What each symbol does to the elements:
* | * & ! § $ +
qc | gp fz ng ht bz lj
dt | td sb rl tm lh sr
rf | bt dc fp ns tc lg
nj | lc bt lg rf qs tc
qr | tr bz gl zn zz mt
hq | hb gg fq pn bb hm
zd | ns nb bt tj jq lc
gg | jh rj pn sz nf hq
mh | gj jb rm pf cf pb
rn | zz mt rc sj dc sc
dz | bl hh dl dj pn qg
fq | hq pn lf tz sb ms
pn | gg sz tz qg hm fq
bt | zd tj rf dc pz nj
rj | dl mc sz bl hb gg
nb | sc rc tj sd fp zd
lt | pq tr mt qr sd zz
jq | lg fp pz lc mh pf
sd | rc tq cr zz zd tj
hd | ff gm lz rr mc ft
hh | ft lz dj dp sz dz
gr | sr rl zh dd qc ht
dn | rd gp lj qc tr bz
tr | mn sn qr bz tq lt
lz | hd rr dp qd bl hh
ft | dq hd hh lz rj bl
mc | dj dq bl ft jh rj
tc | pz nj jb lg nt gj
sz | rj bl qg dz hq pn
zn | bz lj mn qm mt gl
sc | cr rn nb rc rf ns
jb | tc lg pf jq qh mh
lh | zh jf fz sr rd gp
nh | dm nq gd th pc gn
ht | fz gr qf zh lj ng
gm | pc gn rr rp dq hd
ng | qc ht rd qf zn qm
ff | qd pc hd gm dj dq
dp | lz qd dq ff dz dj
rd | ng qf dn gp mn sn
cd | lq cm gf ql mf tp
nt | rm qs qh gj cd ql
gl | qr zn pq mn rn sj
nl | tb hp mf rh nh th
qf | ht zh gp lh qm rd
sb | bb hm tm ms jf dt
tj | nb sd dc cr lc bt
bf | gd pr hj dm rr cc
fg | ms lf bb nf rl hg
ns | dc sc zd nb lg fp
rh | hp lq tp cd th mf
mt | lt qr sj gl cr rn
lc | fp zd nj bt pf pz
bz | sn dn zn lj lt qr
th | nq nl pr mf gn gd
cc | rp bf pc hj lz qd
dc | tj cr ns sc nj rf
gd | nh th bf pr gm rp
qm | lj ng sn rd gl mn
hp | gf cf rh lq nq nl
dq | dp ff ft hd dl mc
sj | mt gl tq pq sc rc
hm | nf hq ms fq td sb
hb | tz jh hq gg fg nf
td | hg bb dt sb zh jf
tm | sb ms hg fg sr rl
lj | dn qc qm ng qr zn
pr | th mf dm hf rp bf
gp | qf lh qc fz sn dn
hf | mf tp nq tb bf dm
rr | gm rp qd cc ft lz
qg | sz dz jh dl fq tz
pz | jq lc tc nj rm qs
rc | rn sj sd tq ns nb
rm | mh pf nt qs lq cm
cf | ql qh lq pb tb hp
pq | gl mn lt tr rc tq
zh | gr dd lh jf ng qf
mn | zn qm tr sn sj pq
pc | cc hj gm gn dp ff
lg | nj rf jq fp gj jb
tp | rh cd tb gf pr hf
pb | qh mh cm rm hp lq
qs | pf pz gj tc cm nt
rl | dt tm dd hg fz gr
cm | pb rm ql nt rh cd
sr | jf dt gr rl gp fz
ql | cm nt cf qh tp gf
zz | tq lt rn mt tj cr
gn | hj nh rp gd ff gm
qh | nt gj pb mh gf cf
qd | rr cc ff pc hh dp
jh | qg dl gg rj lf hb
sn | qm rd bz dn pq tr
hg | tm fg td bb gr dd
fp | rf ns lc zd jb jq
ms | hm fq fg lf dt tm
dj | hh dp mc dq qg dl
fz | lh sr ht gr dn qc
tq | sj pq zz lt nb sd
nq | hf tb th nl hj nh
dl | dz dj rj mc tz jh
jf | dd td sr dt qf lh
dm | pr hf nh nq cc hj
pf | jb jq qs pz pb rm
gj | qs tc mh jb ql qh
tz | pn qg hb jh ms lf
rp | gn gd cc bf hd rr
tb | tp gf nl hp dm nq
mf | nl rh hf tp gd pr
gf | cd ql hp cf hf tb
bb | fg nf sb hm dd td
nf | lf hb hm hq hg bb
dd | rl hg jf td ht zh
lq | cf pb cd cm nl rh
bl | mc ft dz hh gg sz
hj | bf dm gn nh qd pc
lf | fq tz nf hb tm fg
cr | sd zz sc rn bt dc

In the rows, 465 stands for zero.

The rows follow the links: the fewer symbols apart two elements are, the more alike their rows tend to be.

Each row is also shifted at random along 8 hidden directions that mean nothing.

Row, then element:
 472   394   466   552   606   428   366   441   513   576   640   409   518   525   429   282   413   446   441   561   430   461   499   410   425   494   379   305   525   485   473   599   483   387   491   475   450   453   519   516   465   497   450   521 -> rh
 465   518   500   291   415   573   486   555   458   377   337   453   426   357   520   597   527   414   433   434   478   468   434   540   390   506   567   591   375   497   548   312   502   571   454   459   494   466   486   377   515   508   504   447 -> rn
 479   533   474   372   378   400   447   442   474   468   401   460   519   434   450   526   450   481   518   467   455   536   443   493   516   491   463   568   558   465   524   392   405   469   492   470   430   496   485   452   483   429   481   537 -> lc
 502   424   441   330   401   403   421   395   498   455   450   545   480   342   499   586   256   528   460   545   554   585   419   450   553   371   544   599   500   503   479   275   513   446   428   524   445   505   446   471   437   538   489   418 -> cf
 430   435   417   503   413   528   474   334   416   577   470   361   453   544   493   352   488   442   452   468   524   266   470   475   437   399   326   358   531   492   449   610   419   289   471   450   415   459   458   499   395   436   402   466 -> nh
 470   410   415   373   347   450   481   473   422   434   429   549   405   480   514   529   526   525   449   472   514   369   479   518   537   383   560   557   446   424   411   414   631   398   406   400   525   466   385   409   451   436   457   402 -> dp
 513   451   547   457   553   384   445   583   485   447   568   432   529   412   473   536   225   350   523   502   370   615   387   508   430   570   430   546   508   446   536   456   499   442   557   502   328   516   465   405   584   500   528   510 -> dc
 461   486   402   581   432   397   435   400   456   418   411   573   452   435   393   584   647   434   649   467   491   457   586   526   533   471   555   458   362   553   434   432   523   414   345   399   507   489   434   441   423   477   442   570 -> mn
 487   372   428   509   474   484   437   577   384   466   569   442   476   507   460   459   671   466   475   492   466   434   479   461   453   348   522   358   370   425   352   513   670   444   440   327   476   468   414   513   385   539   457   431 -> pc
 503   437   434   543   598   409   471   444   472   374   416   454   419   422   424   471   563   415   540   442   457   484   533   413   435   470   396   523   370   487   438   424   436   503   409   503   503   463   452   528   383   470   418   457 -> qc
 456   495   490   492   371   486   487   513   449   432   469   495   490   406   500   644   281   329   489   446   462   533   405   599   431   485   516   556   457   493   527   446   495   387   512   501   301   508   393   372   541   485   515   490 -> zz
 440   497   502   407   403   456   475   443   483   399   346   581   451   394   500   610   365   460   577   451   472   469   503   547   522   568   559   521   399   536   524   350   488   468   425   428   508   513   472   284   562   486   508   523 -> pq
 444   441   532   555   521   451   492   575   508   459   640   506   496   483   468   480   212   462   382   473   411   673   357   409   465   474   521   402   465   408   422   512   467   559   532   551   393   470   412   471   538   531   523   368 -> gg
 485   522   450   551   393   412   473   451   481   450   447   564   478   436   425   553   370   438   463   442   467   509   475   537   505   469   516   570   513   448   491   452   430   408   479   504   372   458   439   474   510   372   487   509 -> sn
 464   279   546   543   608   405   446   574   415   471   599   421   483   520   505   436   391   387   682   542   352   414   473   466   472   609   359   326   356   493   415   566   642   366   465   372   440   585   398   311   537   612   463   451 -> gn
 439   521   462   408   449   525   456   427   498   414   381   505   457   415   500   509   408   468   411   429   518   482   495   488   428   439   533   462   421   509   512   384   453   508   462   445   517   430   528   399   471   472   496   509 -> mt
 498   384   458   612   451   394   371   548   424   494   558   491   558   434   354   545   709   429   676   573   421   568   511   470   533   493   524   379   370   547   404   455   566   456   387   409   391   575   382   528   410   623   449   511 -> cm
 483   462   439   487   511   525   426   640   416   372   502   381   452   408   415   595   875   284   540   472   436   527   488   541   327   446   564   477   271   518   458   437   629   551   397   412   461   473   401   507   387   602   456   498 -> sd
 444   406   471   411   577   531   452   510   517   353   471   386   381   437   580   479   313   229   357   454   465   434   465   571   238   496   382   602   398   505   576   484   563   391   498   595   429   447   406   326   496   502   461   445 -> sj
 437   449   472   626   528   465   473   453   463   502   533   489   478   509   391   413   564   530   533   472   449   511   486   360   526   476   486   268   387   490   364   529   408   555   414   442   516   472   465   542   423   533   448   437 -> jh
 505   582   519   505   350   462   487   496   418   554   439   483   577   401   387   563   407   501   545   453   425   526   394   501   555   529   512   457   556   455   506   432   330   471   534   407   305   500   540   519   551   412   528   547 -> nb
 454   469   457   466   497   557   555   488   452   393   375   305   345   506   523   401   527   268   343   368   431   299   444   540   256   525   259   651   478   425   543   576   366   412   519   634   386   430   375   462   458   351   395   379 -> zh
 463   434   462   510   372   507   390   493   441   481   435   490   562   474   472   429   502   500   436   484   482   456   516   487   461   405   478   368   462   479   467   452   505   425   502   379   408   495   475   437   430   495   476   515 -> gj
 508   384   478   586   590   432   431   632   450   345   525   526   459   447   454   512   523   377   507   461   400   516   541   499   408   477   522   459   300   441   423   454   656   481   457   387   466   472   423   413   480   509   493   482 -> ng
 453   491   435   391   354   498   449   363   463   588   445   436   456   479   461   414   495   493   432   506   509   328   449   505   494   474   444   483   584   491   514   507   411   362   449   497   441   458   479   489   477   409   437   476 -> tb
 481   432   484   467   462   495   506   524   448   351   416   554   447   431   569   528   184   462   356   395   492   464   468   512   436   382   506   520   412   396   460   402   570   423   534   407   431   440   464   350   514   418   525   436 -> ht
 439   553   434   690   301   485   527   481   379   486   485   524   529   547   410   540   520   457   484   366   470   464   463   540   514   362   530   347   473   410   380   593   448   380   517   344   328   449   416   498   450   381   485   531 -> sr
 430   475   516   420   476   544   524   611   436   372   423   456   408   519   539   470   510   407   414   380   399   368   469   547   376   544   493   477   374   404   483   507   564   504   505   388   519   435   448   300   563   425   498   450 -> dd
 461   543   412   376   314   640   542   387   436   508   360   546   403   429   527   456   353   630   179   385   621   325   424   457   496   254   604   462   503   388   431   399   423   475   478   425   501   335   547   537   443   338   496   356 -> tz

From each start, follow one symbol. Which element do you reach?
Answers are names.
---
 502   506   428   507   425   371   485   408   468   403   390   564   445   387   413   612   458   455   562   448   490   537   487   490   544   461   516   623   451   484   459   366   427   460   405   516   437   486   421   501   450   424   459   480
&	qc
---
 454   371   431   527   474   363   384   455   477   395   520   444   512   476   482   521   453   328   583   517   459   573   508   510   423   427   392   494   431   536   468   475   575   356   452   504   394   550   345   403   384   578   430   523
$	qh
---
 481   492   421   303   531   413   380   370   558   483   523   485   501   394   443   436   417   616   363   539   560   687   434   299   518   308   569   441   515   483   442   301   444   630   423   508   608   411   573   605   357   555   480   452
&	cf
---
 481   366   537   326   536   471   480   545   425   452   425   450   439   446   519   443   490   554   569   505   417   384   461   407   519   572   457   424   377   460   438   382   555   536   433   360   584   526   498   356   520   553   477   396
+	qd
---
 506   418   517   576   615   416   473   564   491   415   485   408   421   461   433   417   468   292   513   469   327   429   490   517   356   681   311   602   450   453   538   548   423   435   492   602   378   499   401   440   555   412   435   452
&	gp
---
 432   483   449   388   508   495   527   506   501   329   471   420   388   485   568   500   327   366   290   377   487   536   408   489   324   361   452   591   446   396   478   462   519   508   522   549   487   395   406   412   441   440   478   397
*	dd
---
 484   414   429   464   425   449   470   488   428   490   512   461   440   514   475   428   530   482   410   477   473   393   457   474   478   393   455   497   498   401   413   516   548   395   458   451   450   450   406   510   432   421   442   407
$	mc
---
 468   520   399   383   245   596   445   451   411   486   289   380   465   431   437   476   854   453   380   448   531   353   476   522   406   396   454   587   498   498   519   406   375   485   430   522   411   470   410   583   338   436   394   432
$	cf
---
 457   460   417   516   336   421   415   427   440   460   453   453   529   488   459   521   517   384   520   473   488   492   488   544   459   401   424   508   515   501   482   492   486   341   478   478   344   522   376   454   396   475   439   537
!	jb
---
 497   357   484   409   595   408   382   429   499   486   469   467   465   404   456   409   469   502   584   576   455   446   524   396   504   559   422   433   414   550   482   382   504   469   390   462   555   522   514   442   465   571   443   473
&	pb
---
 493   460   443   477   530   459   459   469   503   396   424   482   405   431   475   453   441   389   392   445   465   424   514   506   386   484   435   602   452   453   517   447   476   436   462   538   465   422   459   457   478   389   452   466
!	sn
---
 423   490   451   531   517   426   483   380   528   510   509   371   434   556   396   319   563   465   425   461   434   524   433   350   438   513   320   466   555   463   454   580   246   552   452   676   482   454   404   606   395   444   379   392
+	sz
---
 441   315   480   462   578   345   478   380   510   433   487   472   377   522   537   397   256   408   574   514   424   372   496   459   481   600   287   550   474   492   475   533   502   327   427   585   507   532   361   319   516   475   407   404
+	dz
---
 419   449   502   525   423   553   492   582   470   483   531   431   444   563   477   370   514   415   320   443   397   418   424   503   376   533   442   449   487   401   477   610   459   491   518   554   411   451   371   445   530   432   457   373
$	tz
---
 492   382   483   536   358   512   424   445   407   564   402   488   512   446   474   424   415   461   522   519   460   251   518   554   501   549   384   441   504   508   513   504   462   261   485   422   319   542   454   408   526   428   450   491
&	mh
